Where the symbols take the points:
at | κ ψ
QH | DS FJ
LP | SC NS
NB | BC DM
LJ | HL MR
NS | HN ZZ
SR | PB CN
CP | MC FP
MC | QN SR
ZT | QQ BG
SG | DH RN
RD | RN GP
GH | CP QJ
PC | HG DH
ZZ | GL HN
DS | FP HG
LL | ZT ZJ
FP | GP FB
HN | ZZ GL
BG | JG PC
FJ | FJ JF
QJ | FR DS
DM | LP JZ
JF | PJ LC
HG | LC QH
PJ | PC SG
GP | RD TG
GL | NC BN
FR | SR RC
GZ | MR BC
RZ | ZZ TC
JG | JF HG
FB | TG GS
DH | QH GP
NC | LL FJ
DD | DH CP
PB | TG LJ
SZ | GS MC
QQ | DM PB
JZ | NS RZ
GQ | QQ SC
TC | RZ NC
RC | LJ HD
ZJ | BG PJ
LC | SG ZJ
HL | HD TD
TG | DD GH
QN | QJ PB
RN | FB CQ
CN | HL GZ
GS | HG QN
CQ | RC HL
TD | DM QQ
BC | CN LP
TM | JZ TC
HD | GZ NB
BN | FJ JG
SC | TM HN
MR | TD GQ

In the rows, zero is written as 57.

The rows follow the links: the fewer symbols apart two points are, the more alike their rows tend to be.

Each row is also shifted at random along 3 hidden directions that mean nothing.

Some points, each with a row of numbers:
CN
[  36   53   74   63   66   53   57   62   56   59   55   55   44   55   48   61   57   63   43   55   78   52   46   64   50   66   39   67   38   53   48   62   68   61   63   58   45   54   50   57   53   50   46   53   45   53   43   37   54   53]
BG
[  76   70   48   55   44   66   75   61   55   59   51   66   61   55   65   54   77   79   50   69   53   54   47   71   56   61   62   56   68   83   52   49   60   43   57   47   54   64   50   81   54   70   76   59   57   74   53   58   47   58]
ZJ
[  63   74   55   53   44   66   75   71   45   58   56   65   63   55   59   45   75   74   48   63   60   57   38   76   48   55   68   54   69   72   55   47   60   37   60   36   54   59   57   75   56   67   65   70   58   69   57   55   51   63]
CP
[  68   60   64   47   72   50   32   48   51   67   58   51   74   52   57   71   50   49   81   58   60   52   57   59   67   42   65   50   54   65   44   50   39   58   41   69   43   63   50   57   53   66   49   65   75   63   79   81   65   55]
CQ
[  68   61   58   47   59   55   56   75   51   45   43   73   41   54   30   55   70   40   44   56   66   57   59   56   71   45   43   59   46   69   50   61   61   64   79   51   53   63   60   43   63   65   74   45   51   60   38   46   56   45]
FP
[  15   45   77   37   66   59   50   49   34   56   39   42   73   63   53   30   39   50   79   56   45   80   49   29   40   33   83   53   95   25   72   52   40   69   43   45   65   41   60   32   60   64   39   61   54   42   59   82   81   82]
HD
[  78   59   61   64   68   52   57   59   58   58   52   61   35   51   39   68   65   51   35   50   87   50   54   73   54   67   32   67   24   56   46   62   75   57   69   59   43   58   46   59   51   46   49   56   52   51   48   30   53   46]
QN
[  31   49   72   61   76   40   58   61   60   48   63   48   79   71   58   63   51   67   68   71   45   55   58   47   56   42   68   62   70   52   55   56   45   63   52   53   53   55   61   45   68   52   49   39   65   75   54   81   51   40]
QH
[  61   55   73   53   65   65   66   57   50   67   54   43   50   58   68   48   54   84   72   65   48   57   57   44   60   47   67   48   76   63   49   57   47   53   57   76   44   46   49   57   48   61   57   69   30   53   63   64   69   73]
HN
[  63   46   43   75   44   62   57   47   72   65   75   48   48   59   72   66   39   46   55   45   52   56   75   50   54   75   58   55   44   29   70   63   62   60   58   72   72   49   64   54   55   36   44   60   59   36   74   41   58   59]
FR
[  47   60   76   56   70   41   51   77   51   46   73   44   56   67   37   54   54   51   59   63   60   52   42   61   45   36   49   58   54   47   56   45   52   55   70   41   50   61   64   47   69   49   36   59   56   64   49   68   63   38]
MC
[  52   64   73   59   68   43   44   61   56   59   72   45   76   60   60   74   54   63   75   62   64   44   49   67   55   42   60   56   50   61   44   44   47   52   52   57   39   62   54   61   62   52   42   62   73   70   72   78   59   39]
DM
[   3   51   52   63   46   60   55   45   64   56   51   69   61   53   71   50   50   54   42   52   47   61   51   50   55   79   46   68   54   57   62   69   62   60   34   54   71   51   57   65   61   59   65   46   61   54   36   47   51   71]
RN
[  60   55   57   35   47   64   50   68   45   48   25   78   58   44   37   54   72   39   62   50   64   62   66   48   86   35   57   52   58   85   44   60   53   63   72   59   50   65   60   47   56   83   91   49   51   60   49   56   65   61]
RD
[  64   48   55   43   61   60   53   47   36   52   35   50   55   54   43   39   49   38   63   48   68   77   57   40   34   48   75   57   76   19   79   56   54   70   58   42   63   48   56   33   48   55   41   58   56   32   66   61   68   72]
TM
[  72   57   34   72   38   52   59   52   65   60   73   57   64   55   60   68   50   33   50   43   66   54   70   68   39   71   62   59   38   27   77   54   67   53   62   46   74   61   67   53   55   41   44   60   79   45   79   44   45   51]
GH
[  62   50   61   46   72   48   39   47   57   57   54   53   71   56   55   68   51   55   77   62   47   54   64   40   75   41   61   56   66   71   44   57   37   66   45   70   47   66   56   50   56   62   65   46   65   67   63   81   63   47]
NB
[  52   43   58   71   65   57   68   47   71   61   42   59   42   50   59   69   59   65   38   55   78   53   62   61   59   81   42   70   33   54   53   74   76   67   59   72   51   50   42   63   39   46   56   41   54   50   50   30   42   53]
QJ
[  63   52   71   57   81   39   49   57   60   54   68   40   67   65   51   66   50   65   70   66   55   54   58   53   50   38   61   59   61   43   54   52   45   61   58   59   42   60   55   46   59   47   37   50   62   67   67   78   57   38]

From each start, follow one symbol. Which point do you reach?
Answer with the point's name.
start [  39   55   54   70   47   62   52   45   66   74   57   56   56   45   73   71   49   54   51   46   68   50   57   64   63   80   46   59   36   60   53   63   64   53   46   76   57   55   54   69   45   53   56   64   63   48   65   37   53   68]
ψ: NS
start [  45   56   69   63   62   55   55   55   57   63   55   54   38   50   54   62   58   60   40   50   81   52   42   67   50   72   34   65   31   56   48   60   72   57   57   62   46   53   46   64   44   53   46   59   49   48   47   38   58   59]
ψ: BC
start [  43   57   71   36   61   60   43   55   41   56   39   56   74   52   47   53   53   43   78   52   58   62   59   46   65   28   73   50   72   61   52   55   40   62   53   55   53   57   60   43   53   73   62   61   61   57   65   78   73   68]
κ: TG
start [  58   60   39   69   41   60   45   37   66   73   71   55   54   49   73   72   45   40   54   40   61   53   59   71   49   81   48   58   33   50   62   57   63   50   41   67   66   58   58   72   48   48   45   71   74   43   77   42   55   67]
ψ: HN
start [  84   59   54   60   56   68   78   69   58   64   54   58   47   54   64   55   73   89   55   69   55   48   63   62   68   56   64   47   63   83   43   58   62   49   74   69   43   55   49   69   48   63   75   61   34   67   58   48   53   58]
κ: PJ
start [  58   54   42   62   56   60   47   34   66   58   57   58   48   55   64   54   51   53   42   55   48   65   44   55   42   87   46   69   57   46   68   63   60   60   28   50   69   57   50   62   57   51   47   47   69   51   41   57   51   63]
κ: QQ
start [  88   46   51   43   65   61   52   42   48   59   30   58   56   49   45   52   55   42   64   52   68   69   68   43   55   48   72   54   67   41   62   60   55   71   55   60   56   51   48   42   46   62   56   55   61   43   73   62   61   67]
ψ: TG
start [   4   48   80   56   69   47   67   64   54   50   53   48   83   73   63   54   50   75   71   72   45   54   58   42   61   32   80   54   80   56   58   57   44   65   56   54   51   56   62   45   67   59   57   45   60   70   54   79   57   48]
κ: HG
start [  39   61   60   54   64   55   44   48   51   51   58   52   38   58   54   38   48   52   36   53   54   68   31   57   30   81   38   69   60   36   68   57   65   61   32   36   65   53   52   56   60   52   35   54   57   47   32   55   64   68]
ψ: GQ
start [  65   58   57   47   48   67   78   61   44   56   30   63   64   50   50   48   70   62   55   57   75   64   60   63   58   48   76   53   65   59   57   56   62   57   76   51   51   53   52   55   45   66   69   63   52   54   66   52   53   69]
ψ: RN
start [  86   58   58   65   62   62   82   62   63   60   61   44   45   64   70   50   60   93   53   70   51   56   59   56   49   64   66   55   71   58   56   57   61   50   63   66   52   48   44   63   51   49   50   61   38   62   56   54   51   58]
ψ: HG
start [  56   53   44   71   40   62   54   48   72   70   68   62   57   48   73   77   50   46   58   45   60   47   78   59   73   71   46   55   31   63   55   66   59   55   58   84   62   60   64   65   50   50   68   57   63   50   72   37   50   57]
κ: HN
start [  55   54   75   50   73   56   54   54   50   66   55   40   64   59   63   61   51   76   81   64   56   53   59   52   63   40   69   50   70   61   44   50   45   57   55   75   41   52   49   59   49   60   49   65   49   62   72   73   66   61]
κ: FP
start [  68   52   35   59   55   59   75   54   69   40   50   73   56   63   61   46   68   71   41   76   29   63   63   47   61   72   60   68   78   73   63   65   59   62   49   42   70   60   53   62   68   64   83   29   61   74   27   61   37   47]
ψ: BG
start [  76   61   46   67   46   63   50   57   69   64   86   50   41   62   67   61   47   53   60   50   40   51   69   46   60   64   48   49   49   49   60   56   57   51   59   72   67   52   71   57   60   45   51   68   42   46   62   52   65   60]
ψ: BN
